Each row has a name. Each question is about the rows just above it.

T: [168 130 168 170 160 155 148]
S: [159 130 168 170 130 155 160]
B: [153 168 166 170 134 141 132]
R: [169 170 179 148 130 164 160]
Whose row is [168 130 168 170 160 155 148]?
T
Which value is in both B and R?
[170]
Which value is in both R and B?
[170]
[169 170 179 148 130 164 160] is in which row?
R

K: [129 102 138 134]
W: [119  99 142 128]
A: [127 101 134 133]
U: [128 158 131 133]
L: [149 144 128 131]
D: [116 158 131 136]
X: [159  79 129 127]
Which value is in both W and U?
[128]
Shared by X and A:
[127]

V: [137 172 114 143 129 120]
N: [128 172 111 142 127 109]
J: [133 131 121 129 127 123]
C: [131 133 125 122 128 129]
Z: [130 170 113 140 127 112]
F: [124 142 122 125 126 124]
G: [128 184 114 144 133 109]
Q: [127 133 125 130 127 129]
Y: [128 124 133 129 131 129]
Which value is in both Q and G?
[133]
Which value is in both J and G?
[133]

Zizo: [103 105 153 148 128 113]
sasa: [137 115 159 172 186 138]
vozub: [137 110 136 180 179 127]
genez: [163 132 118 128 139 116]
Gife: [139 114 103  89 144 118]
The one value in sasa and vozub:
[137]
Shared by vozub and sasa:
[137]

lam: [157 131 130 121 104 146 141 108 141 123 122 141 119 126 141 153 166 109
 164]
motuk: [ 78 121 143 130 141 120 131 142 117 141 127 112 130 141 145 132 132 148
  85]
Petu: [116 131 133 110 114 120 133 121 136 123 143 142 112 159 185 129 149 145
 114]
lizel: [143 139 118 114 123 139 126 111 137 125 109 129 120 127 175 137 175 122
 136]
kugub: [138 123 150 128 129 170 141 107 122 116 142 111 119 119 111 136 121 104
 153]
Lazib: [153 127 124 136  83 135 145 138 140 110 114 164 123 131 118 145 146 120
 155]
perev: [124 121 135 127 131 169 140 133 111  91 146 140 105 141 145 122 108 113
 126]
kos: [152 121 139 109 131  95 124 117 153 136 148 165 136 157 145 119 136 134
 144]
pom: [ 96 140 148 115 154 100 115 118 131 161 135 110 140 139 150 129 148 138
 102]
gurip: [103 135 143 112 155 115 122 106 129 140 110 106 125 136 146 129 151 132
 108]
fovo: [101 127 153 128 126 102 136 141 128 130 142 156 128 163 126 128 114 149
 109]
Which row holds [143 139 118 114 123 139 126 111 137 125 109 129 120 127 175 137 175 122
 136]?
lizel
[157 131 130 121 104 146 141 108 141 123 122 141 119 126 141 153 166 109
 164] is in which row?
lam
[153 127 124 136  83 135 145 138 140 110 114 164 123 131 118 145 146 120
 155] is in which row?
Lazib
The one value in gurip and kos:
[136]
The row with [138 123 150 128 129 170 141 107 122 116 142 111 119 119 111 136 121 104
 153] is
kugub

pes: [ 99 146 135  92 141 120  93 137 119 122 136 159  97  91 139 117  86 107
 114 107 136 116  93]
piben: [116 125 130 124 126 141 151 131 130 106 152 137 134 114 137 126 133 149
  79 125 103 108 113]
Kore: [127 148 107 136 143 151 137 125 110 143  92 157 141 113 119 107 119 137
  96 108 127 110 109]
migil: [ 92 115 176  97 132 139  96 144 128  99 162 157  85  90 136 141  90 158
 109  84 129 117  75]
zat: [134 125 122 146 139 163 163 118 126 115 155 143 136 124 132 123 150 125
  85 110 131 110 109]
bonen: [123 129 105 126 130 139 116 118 107 132 114 140 134 119 105 115 106 129
 130 110 136  93 123]
defeg: [143 136 104 150 128 145 156 123 119 127 121 125 153 140 118 120  84 116
 114 134 125 122 141]
zavun: [141 139  88 145 116 123 153 131 129 137 106 111 174 144 109 115 144 125
 119 154  97 129 162]
nos: [128 166 121 132 152 151 140 143  95 100 122 165 127 108 142 107 100 145
  84 127 133  88 109]
Whose row is [127 148 107 136 143 151 137 125 110 143  92 157 141 113 119 107 119 137
  96 108 127 110 109]?
Kore
[123 129 105 126 130 139 116 118 107 132 114 140 134 119 105 115 106 129
 130 110 136  93 123] is in which row?
bonen
Which value is in both piben and migil?
[141]
Where do [116 125 130 124 126 141 151 131 130 106 152 137 134 114 137 126 133 149
  79 125 103 108 113] appear?
piben

vav: [111 131 127 131]
radif: [116 112 111 112]
fubi: [120 122 108 123]
gen: [110 129  83 111]
let: [131 111 131 110]
The one value in gen and radif:
[111]
The one value in vav and gen:
[111]
Shared by radif and let:
[111]

ribuk: [122 126 146 135 136 105 139 141 129]
zivog: [109 131 141 142 105 121 128 131 124]
zor: [115 132 136 152 101 123 125 128 129]
silir: [140 131 113 123 136 135  89 121 111]
tudo: [128 130 132 126 129 136 138 137 126]
lor: [116 121 120 128 131 132 123 137 135]
zizu: [131 129 126 129 103 134 132 121 132]
gerid: [133 112 128 102 128 138 120 149 160]
suvil: [120 127 148 137 117 126 138 121  90]
pip: [121 128 126 132 121 132 140 141 139]
pib: [143 134 125 130 125 117 130 110 119]
Fik: [163 130 135  89 111 118 134 122 149]
Which value is in both pip and gerid?
[128]
Which value is in both pib and zor?
[125]
Which value is in both suvil and silir?
[121]
Shared by tudo and pib:
[130]

Mabu: [140 106 125 101]
dupef: [125 116 137 115]
zenuk: [117 110 108 105]
beled: [125 109 124 133]
vuki: [122 124 129 152]
gavo: [113  73 122 125]
nofo: [100 111 118 143]
Tovi: [139 104 128 173]
panip: [108  81 136 142]
gune: [ 97 110 129 137]
lemol: [110  89 133 174]
Which value is in both beled and dupef?
[125]
Shared by lemol and gune:
[110]
The one value in lemol and zenuk:
[110]
The one value in gune and vuki:
[129]
The one value in dupef and beled:
[125]
Which value is in both dupef and gavo?
[125]

Tep: [123 126  95 165 155 116]
sop: [119 127 112 125  75 117]
gedi: [126 176 128 131 123 157]
gupak: [124 145  82 122 103 125]
riko: [119 118 124 180 121 145]
The one value in sop and gupak:
[125]
Shared by sop and riko:
[119]

P: [171 148 158 116 131 156  89  89 153]
E: [116  88 138 148  83  94 135 107  88]
M: [ 99 146 138 148  83  94 103  88  83]
H: [ 99 146 138 148  83  94 103 107 149]
The one value in P and H:
[148]
Shared by P and M:
[148]
Which value is in both H and P?
[148]
Whose row is [ 99 146 138 148  83  94 103 107 149]?
H
Whose row is [ 99 146 138 148  83  94 103  88  83]?
M
Which value is in both M and P?
[148]

Kef: [151 121 124 155 132 114 118 124 147 119 100 108 145 141 138 103 131 144
 150 160]
tor: [123 122 160 161 103 131 136 146 132 109 106 126 144 149 132 122  87 129
 112 123]
Feve: [132 128 144 149  91 139 126 140 138 118  95 110 133 129 130 122 102 128
 153 156]
Degu: [132 102 119 149  91 139 126 140 138 118  95 110 133 110 130 122 102 128
 153 156]
Whose row is [151 121 124 155 132 114 118 124 147 119 100 108 145 141 138 103 131 144
 150 160]?
Kef
Whose row is [123 122 160 161 103 131 136 146 132 109 106 126 144 149 132 122  87 129
 112 123]?
tor

Falo: [139 139 120 106 142 169 149  95 122]
Kuro: [122 133 123 126 121 166 148  91 122]
sok: [122 135 125 126 136 166 150  92 124]
kota: [142 135 120 104 144 168 141  94 122]
fani: [123 135 124 126 143 172  93  87 127]
nedo: [ 90  85 136 132 142 167 141  94 122]
puv: [ 90  85 136 132 105 141 151 117 146]
takuv: [145 134 120 104 141 168 140  93 123]
Poki: [124 135 124 125 121 166 151  92 125]
Pov: [143 135 120 105 140 169 141  93  94]
Mik: [ 97  83 139 136 111 143 154 123 143]
Which value is in both nedo and Kuro?
[122]
Which value is in both Pov and Poki?
[135]
The one value in Mik and sok:
[136]

peba: [ 95 130 149 143 110 150 107]
terag: [117 150 168 135 136 178 103]
Leni: [112 116 120 151 137 120 168]
Nuvu: [132 133 180 104 141 124 138]
paka: [132 133 180 164 141 124 169]
lom: [107 127  95  82 142 137 140]
zilan: [139 130 148 119  92 169 151]
vuz: [ 99 103 109 104 169 142 163]
The one value in Leni and zilan:
[151]
Shared by terag and vuz:
[103]
Which value is in both vuz and zilan?
[169]
The one value in vuz and paka:
[169]
The one value in peba and zilan:
[130]

peson: [129 136 132 141 135 128 128 135 127 139 156 129 132 133 145 105 128 124
 123 118 108 123 115 139 127 126 136 131 128 116 121 115 117 121 121 169]
pami: [128 136 131 141 135 119 128 136 127 137 156 128 133 133 145 105 129 123
 123 118 109 122 115 129 127 126 136 131 128 116 122 115 117 121 121 170]
rufi: [124 136 122 145 140 121 123 140 122 125 145 116 141 137 139 105 133 116
 124 111 112 111 108 141 129 124 143 129 129 112 126 107 122 121 117 172]
bub: [121 134 126 144 134 119 125 136 130 130 156 125 136 133 144 106 134 122
 122 115 110 117 114 141 126 126 139 131 129 114 127 114 117 121 118 174]
pode: [122 133 123 144 134 118 123 141 126 122 149 118 142 137 141 105 139 115
 122 110 112 108 112 143 127 125 142 128 133 110 127 108 121 121 117 177]
pipaz: [113 135 120 149 133 122 124 134 127 126 152 120 137 135 122 108 130 123
 121 112 112 117 108 141 127 125 141 132 124 115 132 114 117 121 114 170]
Whose row is [129 136 132 141 135 128 128 135 127 139 156 129 132 133 145 105 128 124
 123 118 108 123 115 139 127 126 136 131 128 116 121 115 117 121 121 169]?
peson
Where do [128 136 131 141 135 119 128 136 127 137 156 128 133 133 145 105 129 123
 123 118 109 122 115 129 127 126 136 131 128 116 122 115 117 121 121 170] appear?
pami

saf: [118 126 137 128 145 128 129 119 129 115 130 126 164 124 123 117 129 135
 116 120 128 132 122 129 137 130 117 128 127 119 122 125 138 122 138 134
 129 131 128 108 130 123 122 136 129 128 126 130 132 124  83 132 128 132
 135]
rez: [126 129 125 127 115 122 127 126 135 132 143 126 128 119 131 128 123 131
 126 125 139 131 122 127 131 128 122 120 121 124 130 118 115 128 128 141
 125 129 129 133 122 123 123 124 120 130 133 124 125 129 168 130 123 131
 127]
nav: [127 126 129 124 131 132 129 131 124 115 130 131 161 138 126 121 130 135
 119 129 123 128 123 130 128 129 123 128 120 131 122 143 125 131 120 130
 124 123 126 146 128 133 130 132 135 126 118 122 128 116 114 128 130 112
 132]
fimot: [128 140 133 127 121 116 126 133 119 137 150 132 119 128 134 121 127 132
 118 138 123 131 122 130 131 132 146 139 129 125 130 125 122 131 123 114
 133 124 129 141 126 118 130 117 126 130 124 121 134 138 150 130 125 123
 129]
Whose row is [127 126 129 124 131 132 129 131 124 115 130 131 161 138 126 121 130 135
 119 129 123 128 123 130 128 129 123 128 120 131 122 143 125 131 120 130
 124 123 126 146 128 133 130 132 135 126 118 122 128 116 114 128 130 112
 132]?
nav
Whose row is [126 129 125 127 115 122 127 126 135 132 143 126 128 119 131 128 123 131
 126 125 139 131 122 127 131 128 122 120 121 124 130 118 115 128 128 141
 125 129 129 133 122 123 123 124 120 130 133 124 125 129 168 130 123 131
 127]?
rez

